Below are the code and all the weights of a small trained network. Each question names an input and a target symbol and asks about switching units off, where a switched-off unit gives its printed mean instead of its output.

import numpy as np


def w(rows, s, z=0):
    codes = np.array(rows[::2]) - 128.0
    scale = np.full(codes.shape[1], s)
    scale[-1] = z or s
    return codes * scale


def norm(h):
    return h / np.sqrt((h * h).mean(-1, keepdims=True) + 1e-5)


def f(y):
    return y / 2 * (1 + np.tanh(0.7978845608 * (y + 0.044715 * y**3)))


def softmax(a):
    e = np.exp(a - a.max(-1, keepdims=True))
    return e / e.sum(-1, keepdims=True)


def log_softmax(a):
    a = a - a.max(-1, keepdims=True)
    return a - np.log(np.exp(a).sum(-1, keepdims=True))


def net(x, mask):
    ids = ['ΛΞΣΦαβγεηπψω'.index(c) for c in x.split()]
    T = len(ids)
    res = E[ids] + P[:T]
    u = 0
    for l in range(3):
        q, k, v = (norm(res) @ M[l].T for M in (Q, K, V))
        z = softmax(np.where(np.tri(T) > 0, q @ k.T / 4**0.5, -1e9)) @ v
        res = res + np.where(mask[u], z, O[l][:, -1]) @ O[l][:, :-1]
        u += 1
        y = f(norm(res) @ A[l][:, :-1].T + A[l][:, -1])
        res = res + np.where(mask[u : u + 8], y, B[l][:, -1]) @ B[l][:, :-1]
        u += 8
    return log_softmax(norm(res)[-1] @ U[:, :-1].T + U[:, -1])


Q, K, V, O, A, B = {}, {}, {}, {}, {}, {}
E = w([
[74,130,89,108,151,158],'Λ',
[127,85,106,154,156,111],'Ξ',
[103,28,109,148,106,165],'Σ',
[118,85,75,200,110,109],'Φ',
[143,112,164,98,59,122],'α',
[121,74,122,172,162,138],'β',
[187,94,114,155,139,121],'γ',
[160,100,128,160,151,38],'ε',
[110,49,127,117,113,206],'η',
[196,118,5,127,144,205],'π',
[196,219,83,76,179,126],'ψ',
[76,106,115,139,84,134],'ω',
],0.026)
P = w([
[144,168,114,144,133,146],'0',
[161,169,120,152,160,189],'1',
[52,29,73,88,80,4],'2',
[122,155,238,83,138,138],'3',
[209,162,137,163,168,197],'4',
[121,31,73,19,99,94],'5',
[173,111,196,140,91,110],'6',
[222,137,168,168,181,166],'7',
[170,66,89,31,128,18],'8',
[142,124,219,111,77,104],'9',
[195,115,135,204,193,194],'10',
[135,55,16,24,233,85],'11',
],0.013)
Q[0] = w([
[175,119,45,109,121,124],'L0H1',
[135,1,137,44,137,92],'L0H1',
[162,188,52,44,130,98],'L0H1',
[14,164,158,79,18,49],'L0H1',
],0.0073)
K[0] = w([
[111,115,51,60,118,106],'L0H1',
[224,205,77,104,135,89],'L0H1',
[156,193,101,2,177,159],'L0H1',
[106,207,111,210,210,163],'L0H1',
],0.0069)
V[0] = w([
[101,172,114,194,159,67],'L0H1',
[171,146,107,41,187,123],'L0H1',
[158,107,196,50,254,122],'L0H1',
[73,103,58,128,107,118],'L0H1',
],0.007)
O[0] = w([
[91,176,219,99,218,61,117],'L0H1',
[166,165,148,68,82,127,122],'L0H1',
[254,123,131,15,205,134,102],'L0H1',
[78,134,90,119,103,99,255],'L0H1',
],0.0078,0.0023)
A[0] = w([
[127,69,58,85,140,76,253],'L0N1',
[108,104,193,46,40,193,199],'L0N2',
[54,144,92,114,174,188,102],'L0N3',
[148,82,182,148,77,132,101],'L0N4',
[132,105,45,73,110,40,140],'L0N5',
[133,251,133,149,159,153,79],'L0N6',
[86,75,87,148,190,95,236],'L0N7',
[164,183,94,111,180,93,195],'L0N8',
],0.011,0.0045)
B[0] = w([
[19,83,203,62,146,121,245],'L0N1',
[141,48,73,194,116,77,163],'L0N2',
[168,53,215,148,111,95,157],'L0N3',
[192,153,109,174,140,65,148],'L0N4',
[164,118,95,89,173,162,196],'L0N5',
[114,161,106,103,158,34,134],'L0N6',
[150,102,254,59,149,120,247],'L0N7',
[180,43,151,169,163,149,166],'L0N8',
],0.0083,0.011)
Q[1] = w([
[172,18,101,94,214,180],'L1H1',
[165,70,147,191,60,103],'L1H1',
[91,181,83,175,120,149],'L1H1',
[255,215,140,97,152,137],'L1H1',
],0.0091)
K[1] = w([
[157,66,67,70,114,101],'L1H1',
[201,162,139,121,92,147],'L1H1',
[81,129,179,153,161,254],'L1H1',
[136,142,93,126,163,147],'L1H1',
],0.0095)
V[1] = w([
[106,54,85,107,183,120],'L1H1',
[187,48,151,185,121,117],'L1H1',
[107,238,115,102,166,255],'L1H1',
[91,121,106,130,241,193],'L1H1',
],0.0072)
O[1] = w([
[157,52,139,117,118,180,206],'L1H1',
[254,65,177,117,70,176,198],'L1H1',
[86,159,46,164,190,135,2],'L1H1',
[8,138,117,114,214,240,139],'L1H1',
],0.0089,0.0087)
A[1] = w([
[181,188,145,223,138,136,13],'L1N1',
[89,64,158,43,136,123,58],'L1N2',
[136,194,201,211,36,91,143],'L1N3',
[112,171,164,156,115,119,2],'L1N4',
[129,127,143,226,101,115,208],'L1N5',
[161,73,93,91,100,54,75],'L1N6',
[183,88,12,62,141,117,111],'L1N7',
[126,252,142,225,145,178,173],'L1N8',
],0.011,0.0043)
B[1] = w([
[102,59,108,59,112,161,123],'L1N1',
[137,53,131,115,112,85,254],'L1N2',
[74,200,254,124,163,133,153],'L1N3',
[51,44,174,131,200,148,114],'L1N4',
[228,164,205,149,179,123,157],'L1N5',
[44,130,126,40,111,161,174],'L1N6',
[113,135,233,20,130,115,163],'L1N7',
[216,18,142,53,124,80,125],'L1N8',
],0.009,0.0095)
Q[2] = w([
[72,148,82,59,90,53],'L2H1',
[8,227,49,178,133,118],'L2H1',
[66,137,94,117,109,82],'L2H1',
[201,79,150,143,166,120],'L2H1',
],0.012)
K[2] = w([
[153,170,109,248,135,90],'L2H1',
[72,127,125,216,128,163],'L2H1',
[82,155,122,171,144,132],'L2H1',
[168,123,179,97,53,169],'L2H1',
],0.012)
V[2] = w([
[69,100,118,214,132,88],'L2H1',
[185,77,173,40,171,168],'L2H1',
[194,120,127,147,151,68],'L2H1',
[136,155,122,135,105,3],'L2H1',
],0.011)
O[2] = w([
[179,56,188,117,90,164,85],'L2H1',
[114,190,87,167,142,127,249],'L2H1',
[176,93,68,157,175,87,141],'L2H1',
[152,113,141,146,145,3,108],'L2H1',
],0.013,0.019)
A[2] = w([
[111,107,86,171,152,53,246],'L2N1',
[184,153,169,119,61,94,89],'L2N2',
[137,173,91,63,147,103,136],'L2N3',
[140,77,122,4,146,131,27],'L2N4',
[120,141,133,166,97,120,4],'L2N5',
[92,75,129,163,90,113,176],'L2N6',
[209,156,118,124,123,107,127],'L2N7',
[153,147,13,65,119,179,12],'L2N8',
],0.016,0.0038)
B[2] = w([
[102,150,88,174,139,130,169],'L2N1',
[162,159,146,132,95,147,161],'L2N2',
[51,69,164,193,117,102,162],'L2N3',
[91,100,179,55,141,124,248],'L2N4',
[81,106,249,57,221,149,124],'L2N5',
[54,170,114,147,134,75,171],'L2N6',
[120,116,30,111,115,124,158],'L2N7',
[94,175,177,132,75,87,162],'L2N8',
],0.012,0.011)
U = w([
[10,73,145,56,113,27,34],'Λ',
[144,75,174,40,255,111,188],'Ξ',
[88,37,131,188,68,134,5],'Σ',
[100,185,234,194,127,58,154],'Φ',
[159,184,162,147,37,17,186],'α',
[189,105,197,168,208,175,3],'β',
[207,137,68,96,155,173,176],'γ',
[244,82,90,150,229,45,50],'ε',
[167,34,65,161,86,194,185],'η',
[110,219,110,90,142,240,161],'π',
[37,238,60,157,167,40,178],'ψ',
[125,194,215,199,120,125,176],'ω',
],0.01,0.0032)

Each question gives the input, a string of symbols that net reads in full, and the target symbol t.
The units are the heads (4 rows each of Q, K, V and O) and the neurons (one row each of A and B). Each row of codes is followed by its name. A weight is (code - 128) times the scale printed after its matrix; where a second scale follows, it is the last column's (O, A, B and U).
mask holds one flag per unit, layer by layer, with each layer's heads first. A switched-off unit (its flag False) gives its mean, the last column of its rows in O or B, instead of its output. The means were averaged over made-up inputs and are rounded, as every weight is.
A unit's drop is (log p(t) with every unit on - log p(t) with that unit switched off) / (log p(t) with every unit on - log p(t) with every unit switched off).
The circuit of an input: a set's keep is (log p(t) with only the set's units on - log p(t) with every unit switched off) / (log p(t) with every unit on - log p(t) with every unit switched off). Starting from the 12 units with the biggest drops (on a tie, the unit counted first), units are removed one at a time, each time the one whose removal leaves the highest keep (on an exact tie, the one counted first), for as long as the keep stays at least 0.8.
units of the circuit, in order: the units of the circuit, biggest drop first
most important unit: the unit with the biggest drop
top k neurons: the k neurons with the biggest drops, biggest first
top k neurons in layer l: the k neurons of layer l with the biggest drops, biggest first
input Ξ ω ε Λ ε β π α Ξ π Λ, target π: most important unit => L2H1
input ψ β α Λ Ξ Λ ω Σ γ ε, target α: top 2 neurons in layer 0 => L0N2, L0N4
input ψ Ξ η Λ α ε Λ Σ η Λ ω ω, target Ξ: units of the circuit, in order => L0N5, L0H1
input Ξ Σ Λ γ Λ Ξ Λ ψ Ξ ω, target ψ: top 3 neurons => L0N2, L0N7, L1N7
input η α β γ π Ξ ω ε ω α Λ, target ω: top 2 neurons => L0N5, L0N3
input η Σ Φ ω Λ η Ξ Ξ η ψ β, target ψ: units of the circuit, in order => L2H1, L0H1
input ω Σ α ε η ψ γ Σ, target ψ: units of the circuit, in order => L2H1, L2N1
input π ψ Ξ Ξ β Ξ Λ Ξ η α Λ, target η: top 2 neurons => L0N3, L0N1
input ε ε α ψ Ξ Ξ γ, target ψ: units of the circuit, in order => L2H1, L0N7
input β ω β η β γ ω ω ψ Λ ε, target ψ: units of the circuit, in order => L2H1, L2N1
input Ξ π ε Φ η, target η: top 2 neurons in layer 2 => L2N4, L2N8
input ε ε Ξ ψ π, target ψ: units of the circuit, in order => L2H1, L2N8
input ε Ξ Λ ε β Ξ Φ ω γ Ξ, target Φ: top 4 neurons in layer 0 => L0N5, L0N1, L0N7, L0N8
input ψ η Λ ε Ξ γ ε Ξ η Ξ ω, target ω: most important unit => L0N5
input Ξ Ξ Ξ, target Ξ: units of the circuit, in order => L0N5, L0N7
input β Ξ ε ε Φ, target ε: units of the circuit, in order => L2H1, L0N1
input Ξ β π β γ η Ξ Ξ β β, target β: top 2 neurons in layer 0 => L0N1, L0N5
input Ξ Ξ Λ Σ, target Σ: top 2 neurons => L0N2, L0N1
input Ξ Λ Ξ ε, target ε: top 3 neurons in layer 0 => L0N1, L0N8, L0N7
input Φ ω π β ψ ψ Ξ Λ, target ψ: units of the circuit, in order => L2H1
input ψ ε ε Ξ ε, target ε: top 2 neurons => L0N8, L2N6
input Ξ ε Σ ω Λ, target ω: top 2 neurons => L0N1, L0N5
input π π ω η α ψ Ξ η η α, target α: top 2 neurons => L0N2, L2N7
input Λ Ξ β η ε Λ Ξ γ, target γ: top 2 neurons in layer 2 => L2N7, L2N3
